Moves between nodes:
from | τ ε
LZ | BD FZ
HJ | JL MM
ZH | JD PG
HD | ZS JP
SD | TL BC
BC | TT SD
PG | TD ZH
JP | QF HD
FZ | LJ LZ
BP | MZ SL
JD | MT DR
SR | JJ QH
ZS | RJ ZQ
RZ | QJ TN
HG | SL MZ
ZN | HG NR
MM | RZ HJ
LT | GT HL
QH | GH SR
BD | RP FJ
MD | QH JJ
MN | TM FT
FT | FP MN
ZQ | JP ZS
QF | ZH TD
TL | DR MT
FJ | FZ BD
RP | SD TT
MT | BC TL
NR | TJ ZN
RJ | SR GH
LJ | MN FP
TD | HD QF
TT | FJ RP
FP | LZ LJ
GT | MM JL
MZ | NR HG
TN | HJ RZ
SL | MD BP
HL | BZ LT
BZ | GM PN
GH | ZQ RJ
JJ | BP MD
QJ | ZN TJ
JL | HL GT
DR | PG JD
TM | PN GM
PN | LT BZ
TJ | TN QJ
GM | FT TM

The rows follow the links: the fewer symbols apart two nodes are, the more alike their rows tend to be.

Each row is also shifted at random along 4 hidden directions that mean nothing.

Rows with their nodes:
[ -8 -23  14   0 -13  12  13   2  22   5 -10  19  -6  25   7   9  -5  15  -6  -9   8  -2  -4 -15  -9   3  14 -14  -8 -14  -9   5  -3  24 -27   0   3 -17]: BP
[-15  -8 -11  15  10   5  10 -11   1 -20   8 -11 -14  -8   4   6  -4   1  28 -10  -9  14  -3  21  12 -13  12 -18  14   6  -2 -19  -8   8   0  -9   6  -2]: FT
[  4  -7  -6   7   2   4   9  -4  21  -9   2   9 -10  -2   1  18 -12  11   3  -3  -6   1   6  -6   9  -3  -1 -20  -3 -10   1 -25  -8   9 -27 -14  12  -8]: LZ
[-22 -26   3  -8  -6  37  -3 -27  24 -34 -15  27 -36  21  32 -13  23  18   6   3  -3  12 -17   7  -2  12  -1 -40  21   7  -9  -6   3 -11 -19 -14 -21 -12]: MD
[-12 -13   3  -6 -16  -6   8 -28  15  -7   4   7   3   7  17  -7  -5   7  -7   0   6 -23   7 -21  -3   5 -17   7  -1   1   8  -2  13 -15 -14 -11 -16 -10]: QH
[-27  -4  14 -17  -8   2   8 -15 -11  15   5  12  17   7  -1 -16   5  13  -2   7   9  12   6 -13   4  -1  16   1   0  15   4  22   8  12   7   4 -10 -14]: JP
[-31  -2  -2  -3   1   1  -8  19   4  11 -11 -10  -1  15   3   8  11 -12  -2  -7   8  -3   0  12 -20  -4  16   8   1  -5 -11  14  -5   0  12  27   6   5]: BC
[  5  13  -4  -6  11  13 -24   7  11   8  -9  15  -3   0 -12  -4  11  18  -4  13   2   2 -21   9   5  10   2  -3   3  -4   8 -15  20  -3  -4 -16  -6  -3]: SD
[ 33  17 -15  21   2  -4 -16   9   8 -17 -10 -10  -3  -1  -9  14  -1 -10  -3   9 -11  -7  -8  14 -14  -8  -9  11   1 -11   8 -24  -5  -5   6   5  -7  -2]: ZN
[ 27 -11  12  -5  -4 -24   4  -4  -2 -18  24  -2   7 -18  22  -1 -13   5  26 -14   6   2  28 -32  22  -7 -11 -44  -8   9   8  -6  -8  -2   2 -28   9  24]: TM
[ 17   7  11  -2  -3  -9  10   9 -10   7   2   1  24   1  -2   2  -3   2  -5   7  -1  11  13  -6  -6 -10  16 -10  -8   1  -7  19  -3  18   6  23   7  -6]: ZH
[ 51   1  11  -3  -4   2  21   9 -16   6  14   5  14  -1  -2 -10 -24   4  -5  10 -10   7  15 -33  -5 -11   1 -12  -3   5  -1  13 -11  16  -7  17   4  -5]: QF
[-48   6  -5  -4  -1  -8  -3 -15 -17 -18  -4 -11   6   0   9 -15  11   7  -1  16  -3  15  -5   8  -7  -7   1 -10  19  19   6  14   8 -13  21  16 -21  -4]: TD
[  2 -15  -3   3 -12  -4  13 -18  14 -12  -4  -4   2  17   6   5  -4  11  14  -5  -1   3  10  11  -7 -16  18  -9   6  -3  -2   3  -3  15   1   3   2 -20]: SR
[ -4 -15   2   4 -11  -2  23   8 -10 -19   3 -17 -12 -12   8   2 -20 -24  14 -10 -16   3   2 -20   6  -1 -23 -26   0   3  -8   0 -19  -7  -8   0   8  18]: BZ
[  1   1   9  -7  -6 -17  -5  11 -17  -6   4 -14   1  -7  12  -7  -1 -16   5  -5   9   3  10 -12   2   2 -11 -11   0  14  -3   9 -12 -11  15   8  -2  28]: JL
[  6  13   3   2  14   0  -6  10 -12  -6  15  -5   9 -17 -18   7 -11   9  12  13  -7   7   4  -5  13  -7  -3 -33   3   5  13 -14  -7  13  -2 -10  13   9]: GT
[ 13  12   5  -9   2   7 -19   8  10 -16  -2  12   7   0  10   1   4  14  -9  17   4   1   1 -25   1   8 -17 -41   7   0   8 -12   7 -11 -15  -7 -15   8]: TL

Start here and follow the symbols in turn, left to right. Where do you end up?
Answers are names.
[ -9  -5  -8  14 -12 -22   7 -31   9 -20   0  -6  12   5   6  -3   9   9  15  -1  -8   3  17  12   1 -26  18  -4  11   9  -3   2  -9  14  21   6  -9 -14]
τ ε: QH
[ 24 -10   0   6 -17   4   4  -8  17 -22  -2   5 -10   7  17   9 -12   1 -16   7  -8 -19   6 -27  -9   0 -30 -13  -3 -11   0 -19  -7 -17 -29  -8  -7   1]
ε τ: MZ
[ -8  -3  -7  11   7  10   5 -12  -7 -14   5 -18 -21  -9   0   3   0 -14  24 -12  -7  19 -12  35   6 -10   4  -5  16   4   3  -7 -12   0   8   2  10   6]
τ τ: FP
[ -7  -7   4  -3 -14   1  18 -16  -7 -15   1  -6  -3   5  13 -17  -1   5   0  15 -23   9   3  -7  -8  -9  -7 -23  15   8  -4  13  -9  -7   4  19 -14  -7]
τ τ: RJ
[ -2  -3   7   2  -6  -8  -8  18   7  -6  -1  -8  11  17  12   8  10  -3   0  -5  10  10  21 -10 -18 -10  21 -21   4   1  -9  10 -11  23  10  33   8   9]
ε ε ε: TL
[ 25  14   3   1  -1 -12 -12   7  15  -5   3   9  10   5  -2  17  -9   7  -6   3  12 -15  16 -27   6  -4 -12 -12  -8 -12  13 -29   6   8 -12 -23   1   3]
τ τ τ: DR
[  9   1 -10  15  -6 -15  15 -22 -10 -16   0 -19   6  -4   0  -4  -4  -1   8   9 -13   2  15   3  -9 -16   4  -4   9  10   0  15  -4   2  21  13 -13 -12]
τ ε ε: RJ
[  0 -14  14  -7 -16  -7  10 -26   8 -12   4  15   5  11  23 -15   2  16   8   2  -1  -1  22 -32   4   1  -3 -24   0  11   5   4   6   1  -9 -14 -12  -5]
ε ε: GH
[ 25  -5  17  -6  -2   6  -5  10   6  19  -9  15  -1  10   1  -1   0   5  -7  -9  18  -4  -1 -14  -7  13   4   5 -17  -6  -4   3   5  11 -11   0   8   0]
τ ε τ ε: NR
[ 22  10   8   1 -11 -18  -1  18  -5   3   4  -6  33  10  -1  13 -12  -3  -1   6   3  -3  29 -28 -14 -18  10 -12  -5  -3  -7  14 -11  21  13  23   3   4]
ε τ τ: TD
[ -6  16 -17  13  12   6  -4  21   6  -5 -12  -8  -4  -3 -19  17  -9  -2 -12  16 -19 -13 -13   4 -13  -1 -11   6   3 -16   2 -21  -7  -1  -4  12   0  -5]
τ ε: NR
[-40   8   2 -12   8 -11 -20  13  -6  35  -4  12  13  12  -3 -11  20  -2 -17  -6  28  -3  -7   5  -1  15  13  36  -4   4  -2  18  20   3  23  -1  -6   2]
τ τ: HJ
[-26   8   9 -11  -5  -6  -8  19 -11  15   0  -5   6  -5   2  -9   2 -23  -7  -9   9  -5   2  -5   1   6  -6  19  -4   8 -12  19   6 -15  13   9  -1  17]
ε ε τ: JL
[ 34 -14  11   9 -16   7  19 -13  20   3  -3   4  -8  19   6  10 -12   8   0  -7  -2   1  12 -12  -7  -3  14 -12 -10 -12  -5   0 -14  26 -26   5   9 -17]
τ τ τ: NR
[-29  13  -4  -1  10   0  -4  21  -3   0  -1   5   8  -9 -10  10 -11   7   6  21  -5   4   3 -12   3 -13   2 -28  -2  -4  12 -15  -4  14   0   0   8  -7]
ε τ ε τ: MM
[-43  -9  -9  10   3   6   3 -10  16  -7   1  -3  -9  -4  -6  15  -8   4  11  -7  -1   5  -5  15   3  -5   6  -2   1 -11   1 -20  -3   9 -18 -12   7 -13]
τ τ ε: FJ
[  9   4  -7   6  -2 -49 -20   5   5  -3  12 -21  18  -6  10  15   3 -25   9 -25  24 -23  32  -1 -12 -16  -4  21 -18 -12  -6  -4  -4  -4  31  -1   7  23]
ε τ ε: TT
